Below is a small trained network, with its code and all its weights. Each question gives an input and a target symbol and asks what happens when units are switched off, that is, made to give their printed mean instead of their output.

import numpy as np


def w(rows, s, z=0):
    codes = np.array(rows[::2]) - 128.0
    scale = np.full(codes.shape[1], s)
    scale[-1] = z or s
    return codes * scale


def f(y):
    return np.maximum(y, 0)


def softmax(a):
    e = np.exp(a - a.max(-1, keepdims=True))
    return e / e.sum(-1, keepdims=True)


def log_softmax(a):
    a = a - a.max(-1, keepdims=True)
    return a - np.log(np.exp(a).sum(-1, keepdims=True))


def net(x, mask):
    ids = ['αγδεηθλμξπστφψω'.index(c) for c in x.split()]
    T = len(ids)
    res = E[ids] + P[:T]
    u = 0
    for l in range(2):
        q, k, v = (res @ M[l].T for M in (Q, K, V))
        z = softmax(np.where(np.tri(T) > 0, q @ k.T / 2**0.5, -1e9)) @ v
        res = res + np.where(mask[u], z, O[l][:, -1]) @ O[l][:, :-1]
        u += 1
        y = f(res @ A[l][:, :-1].T + A[l][:, -1])
        res = res + np.where(mask[u : u + 4], y, B[l][:, -1]) @ B[l][:, :-1]
        u += 4
    return log_softmax(res[-1] @ U[:, :-1].T + U[:, -1])


Q, K, V, O, A, B = {}, {}, {}, {}, {}, {}
E = w([
[175,115,154,126,175,166],'α',
[120,133,207,40,149,147],'γ',
[63,188,116,117,105,65],'δ',
[78,160,141,86,103,87],'ε',
[85,187,138,168,125,56],'η',
[179,113,233,147,140,118],'θ',
[89,207,60,140,163,118],'λ',
[154,166,48,126,194,161],'μ',
[64,142,100,166,205,159],'ξ',
[148,93,124,37,189,169],'π',
[74,169,76,73,173,130],'σ',
[70,108,254,98,116,88],'τ',
[127,61,247,143,243,239],'φ',
[127,126,165,175,251,138],'ψ',
[197,214,161,155,123,42],'ω',
],0.008)
P = w([
[111,198,148,150,166,149],'0',
[184,132,147,114,175,99],'1',
[120,141,135,6,109,182],'2',
[39,222,208,147,198,158],'3',
[169,98,114,138,146,76],'4',
[115,131,103,49,107,177],'5',
[45,150,172,116,247,129],'6',
[160,86,90,167,132,70],'7',
],0.013)
Q[0] = w([
[135,71,76,129,40,166],'0.h1',
[133,148,135,174,245,27],'0.h1',
],0.011)
K[0] = w([
[70,255,198,76,147,237],'0.h1',
[105,4,59,166,72,116],'0.h1',
],0.0097)
V[0] = w([
[202,84,101,252,153,156],'0.h1',
[125,185,131,254,50,8],'0.h1',
],0.0085)
O[0] = w([
[156,147,102,254,131,215,2],'0.h1',
[85,249,222,178,14,127,74],'0.h1',
],0.0092,0.00086)
A[0] = w([
[116,111,67,93,99,164,26],'0.n1',
[247,159,144,177,142,122,168],'0.n2',
[220,124,102,112,108,74,182],'0.n3',
[205,63,185,156,121,98,251],'0.n4',
],0.011,0.0014)
B[0] = w([
[86,58,213,52,92,168,194],'0.n1',
[86,113,79,102,118,254,253],'0.n2',
[119,137,85,85,32,222,231],'0.n3',
[27,42,143,109,127,140,204],'0.n4',
],0.0087,0.0041)
Q[1] = w([
[192,108,138,94,12,46],'1.h1',
[203,77,93,176,100,39],'1.h1',
],0.011)
K[1] = w([
[102,228,217,32,145,164],'1.h1',
[162,158,169,89,254,185],'1.h1',
],0.0073)
V[1] = w([
[91,60,255,121,81,158],'1.h1',
[149,175,36,94,50,177],'1.h1',
],0.0084)
O[1] = w([
[227,136,176,35,126,221,200],'1.h1',
[132,143,1,152,34,86,255],'1.h1',
],0.0096,0.0066)
A[1] = w([
[96,204,210,144,234,46,187],'1.n1',
[133,19,117,1,149,129,190],'1.n2',
[67,204,145,201,23,202,33],'1.n3',
[181,70,72,123,187,25,253],'1.n4',
],0.0072,0.0035)
B[1] = w([
[53,19,131,125,18,197,161],'1.n1',
[130,145,206,254,121,75,253],'1.n2',
[126,93,226,77,250,81,194],'1.n3',
[207,18,100,14,149,106,158],'1.n4',
],0.0084,0.014)
U = w([
[135,194,81,167,154,141,253],'α',
[146,73,146,145,138,103,40],'γ',
[100,130,150,122,114,109,79],'δ',
[146,195,118,93,2,126,195],'ε',
[114,141,146,114,123,111,95],'η',
[184,137,121,33,158,176,162],'θ',
[78,153,154,210,100,52,143],'λ',
[108,155,89,195,201,79,155],'μ',
[110,140,102,198,90,158,148],'ξ',
[215,82,124,78,174,92,159],'π',
[94,64,83,81,100,145,92],'σ',
[163,96,148,106,77,190,65],'τ',
[137,114,138,164,192,141,70],'φ',
[106,147,113,160,159,157,131],'ψ',
[128,198,174,130,189,65,114],'ω',
],0.0099,0.0072)

Each question gives the input, a string of symbols that net reads in full, and the target symbol t.
The units are the heads (2 rows each of Q, K, V and O) and the neurons (one row each of A and B). Each row of codes is followed by its name. A weight is (code - 128) times the scale printed after its matrix; where a second scale follows, it is the last column's (O, A, B and U).
mask holds one flag per unit, layer by layer, with each layer's heads first. A switched-off unit (its flag False) gives its mean, the last column of its rows in O or B, instead of its output. The means were averaged over made-up inputs and are rounded, as every weight is.
A unit's drop is (log p(t) with every unit on - log p(t) with that unit switched off) / (log p(t) with every unit on - log p(t) with every unit switched off).
The circuit of an input: a set's keep is (log p(t) with only the set's units on - log p(t) with every unit switched off) / (log p(t) with every unit on - log p(t) with every unit switched off). Starting from all 10 units, units are removed one at a time, each time the one whose removal leaves the highest keep (on an exact tie, the one counted first), for as long as the keep stays at least 0.8.
units of the circuit, in order: the units of the circuit, biggest drop first
most important unit: the unit with the biggest drop
top k neurons: the k neurons with the biggest drops, biggest first
k most important neurons of layer l: the k neurons of layer l with the biggest drops, biggest first
input α π ω μ ω θ α, target ω: units of the circuit, in order	[0.h1; 1.n3]
input σ ω μ τ σ σ ω, target σ: top 3 neurons	[1.n1; 1.n2; 1.n4]
input θ π δ θ ω, target θ: most important unit	1.n3
input η σ ω σ σ γ η, target σ: top 4 neurons	[1.n2; 1.n1; 1.n4; 0.n2]
input θ σ π, target λ: units of the circuit, in order	[1.n2; 0.n1; 0.h1]
input τ σ θ, target ω: units of the circuit, in order	[1.n2; 1.h1; 0.h1]
input θ ω ψ φ θ σ μ, target θ: top 2 neurons	[0.n4; 1.n2]
input ω λ θ, target ε: top 3 neurons	[0.n2; 1.n3; 1.n4]
input σ θ λ ω σ σ θ, target σ: top 4 neurons	[1.n2; 1.n1; 0.n2; 0.n1]
input ω ε σ λ σ ξ, target λ: units of the circuit, in order	[1.n2; 0.n1; 0.h1; 1.n4]
input ω ξ σ σ σ δ, target λ: units of the circuit, in order	[1.n2; 0.h1]
input σ θ σ φ, target θ: units of the circuit, in order	[1.h1; 0.n4]
input σ η ε ψ δ, target ε: units of the circuit, in order	[0.h1; 1.n2]
input α σ ω λ σ σ ω φ, target φ: most important unit	1.h1
input σ α σ δ ω ω ω η, target ω: units of the circuit, in order	[1.n3; 0.h1]
input ω ω ω σ ω τ μ, target ω: units of the circuit, in order	[0.h1; 1.n3]
input ω τ ω σ θ, target τ: units of the circuit, in order	[1.h1; 0.n2; 0.h1]
input σ μ σ θ σ σ σ, target σ: top 4 neurons	[1.n2; 1.n1; 1.n4; 0.n2]
input δ α σ σ, target α: 2 most important neurons of layer 0	[0.n2; 0.n4]
input π τ σ, target ω: top 2 neurons	[1.n2; 0.n4]
input σ ω ω α α τ ω, target α: 2 most important neurons of layer 0	[0.n2; 0.n1]
